Here is a tiny trained network, its code and every weight. The questions are about switching its units off for an input and a class, where a switched-off unit gives its printed mean instead of its output.

import numpy as np


def w(rows, s, z=0):
    codes = np.array(rows[::2]) - 128.0
    scale = np.full(codes.shape[1], s)
    scale[-1] = z or s
    return codes * scale


def norm(h):
    return h / np.sqrt((h * h).mean(-1, keepdims=True) + 1e-5)


def f(y):
    return np.maximum(y, 0)


def log_softmax(a):
    a = a - a.max(-1, keepdims=True)
    return a - np.log(np.exp(a).sum(-1, keepdims=True))


def net(x, mask):
    res = np.array(x, float).reshape(1, 4) / 4 @ E
    u = 0
    for l in range(3):
        y = f(norm(res) @ A[l][:, :-1].T + A[l][:, -1])
        res = res + np.where(mask[u : u + 4], y, B[l][:, -1]) @ B[l][:, :-1]
        u += 4
    return log_softmax(norm(res)[-1] @ U[:, :-1].T + U[:, -1])


A, B = {}, {}
E = w([
[118,96,142,174,255,152,146,119,158],'x0',
[133,214,124,126,152,128,187,135,158],'x1',
[228,106,112,150,104,85,173,95,127],'x2',
[131,130,130,127,129,132,127,125,128],'x3',
],0.0032)
A[0] = w([
[110,110,138,148,132,140,106,115,104,109],'0.n1',
[195,148,133,118,34,45,156,116,75,2],'0.n2',
[125,253,129,138,142,120,152,113,137,223],'0.n3',
[90,186,104,40,46,148,85,158,119,125],'0.n4',
],0.0039,0.0014)
B[0] = w([
[159,142,129,106,156,120,131,136,157,158],'0.n1',
[104,106,76,74,143,253,95,145,220,234],'0.n2',
[104,164,153,101,126,136,213,190,154,227],'0.n3',
[118,158,184,231,127,57,172,102,89,252],'0.n4',
],0.004,0.0035)
A[1] = w([
[95,101,172,194,72,38,47,90,2,3],'1.n1',
[52,119,157,106,219,185,102,160,137,77],'1.n2',
[129,46,99,140,141,187,75,99,145,162],'1.n3',
[174,133,106,52,48,112,129,142,124,100],'1.n4',
],0.0039,0.002)
B[1] = w([
[173,122,83,56,190,235,201,198,254,219],'1.n1',
[168,127,78,75,14,175,110,126,157,251],'1.n2',
[95,160,161,140,98,64,119,123,58,247],'1.n3',
[44,125,127,135,219,188,85,134,148,193],'1.n4',
],0.005,0.003)
A[2] = w([
[94,88,113,121,84,160,3,107,115,105],'2.n1',
[170,62,160,171,152,36,108,99,61,6],'2.n2',
[137,188,141,151,160,86,185,142,137,185],'2.n3',
[181,55,118,138,155,113,121,110,127,144],'2.n4',
],0.0049,0.0013)
B[2] = w([
[240,88,107,181,219,56,161,48,102,253],'2.n1',
[65,193,143,96,70,175,121,165,162,183],'2.n2',
[145,24,114,140,110,107,1,77,69,212],'2.n3',
[82,174,170,139,111,78,146,156,71,176],'2.n4',
],0.0048,0.004)
U = w([
[112,143,89,56,117,252,146,178,255,73],'0',
[221,63,98,148,181,75,114,38,89,245],'1',
[12,189,217,165,64,57,126,155,37,46],'2',
],0.0069,0.00011)

Each question gives the input, the list of numbers given to net, and the class t.
The units are the neurons (one row each of A and B). Each row of codes is followed by its name. A weight is (code - 128) times the scale printed after its matrix; where a second scale follows, it is the last column's (A, B and U).
mask holds one flag per neuron, layer by layer. A switched-off neuron (its flag False) gives its mean, the last column of its row in B, instead of its output. The means were averaged over made-up inputs and are rounded, as every weight is.
A unit's drop is (log p(t) with every unit on - log p(t) with that unit switched off) / (log p(t) with every unit on - log p(t) with every unit switched off).
The circuit of an input: a set's keep is (log p(t) with only the set's units on - log p(t) with every unit switched off) / (log p(t) with every unit on - log p(t) with every unit switched off). Starting from all 12 units, units are removed one at a time, each time the one whose removal leaves the highest keep (on an exact tie, the one counted first), for as long as the keep stays at least 0.8.
circuit, biggest first: the units of the circuit, biggest drop first
k most important neurons: the k neurons with the biggest drops, biggest first
k most important neurons of layer l: the k neurons of layer l with the biggest drops, biggest first
drop when u is switched off: that unit's drop, to one decimal
input [1,-5,-7,8], class 1: circuit, biggest first => (2.n1)
input [-5,-8,0,6], class 0: 2 most important neurons => (1.n1; 0.n4)
input [-6,6,-1,5], class 2: 2 most important neurons => (0.n4; 1.n1)
input [-8,-2,-1,2], class 0: 2 most important neurons => (0.n4; 1.n1)
input [0,1,7,0], class 0: 2 most important neurons => (0.n2; 0.n4)
input [-1,6,5,-8], class 0: 3 most important neurons => (0.n2; 2.n1; 0.n4)
input [3,-5,1,-6], class 2: 2 most important neurons => (0.n2; 2.n2)
input [3,-1,-7,-5], class 1: 2 most important neurons => (2.n1; 1.n1)
input [-6,8,6,3], class 0: 2 most important neurons => (0.n2; 2.n1)
input [1,-5,-4,-2], class 1: 2 most important neurons => (0.n4; 2.n1)
input [-5,-2,0,-3], class 0: circuit, biggest first => (0.n4; 1.n1)
input [-8,-1,2,-8], class 1: 2 most important neurons => (0.n2; 2.n1)
input [-3,2,-3,3], class 2: 2 most important neurons => (2.n1; 0.n3)
input [-5,6,-2,-2], class 2: circuit, biggest first => (0.n4)
input [-4,7,7,-2], class 0: 2 most important neurons => (0.n2; 2.n1)
input [-1,5,-3,-3], class 2: 2 most important neurons => (2.n1; 0.n3)
input [-8,-2,-2,7], class 0: 2 most important neurons => (0.n4; 1.n1)
input [-6,-7,-1,2], class 0: 2 most important neurons => (1.n1; 0.n4)
input [3,-8,8,-5], class 2: drop when 2.n2 is switched off => 0.2
input [3,-4,-8,7], class 1: drop when 2.n1 is switched off => 0.8
input [4,-5,-8,0], class 1: drop when 2.n1 is switched off => 0.8
input [3,-7,7,5], class 2: most important neuron of layer 2 => (2.n2)
input [2,0,1,0], class 2: drop when 0.n3 is switched off => 0.9
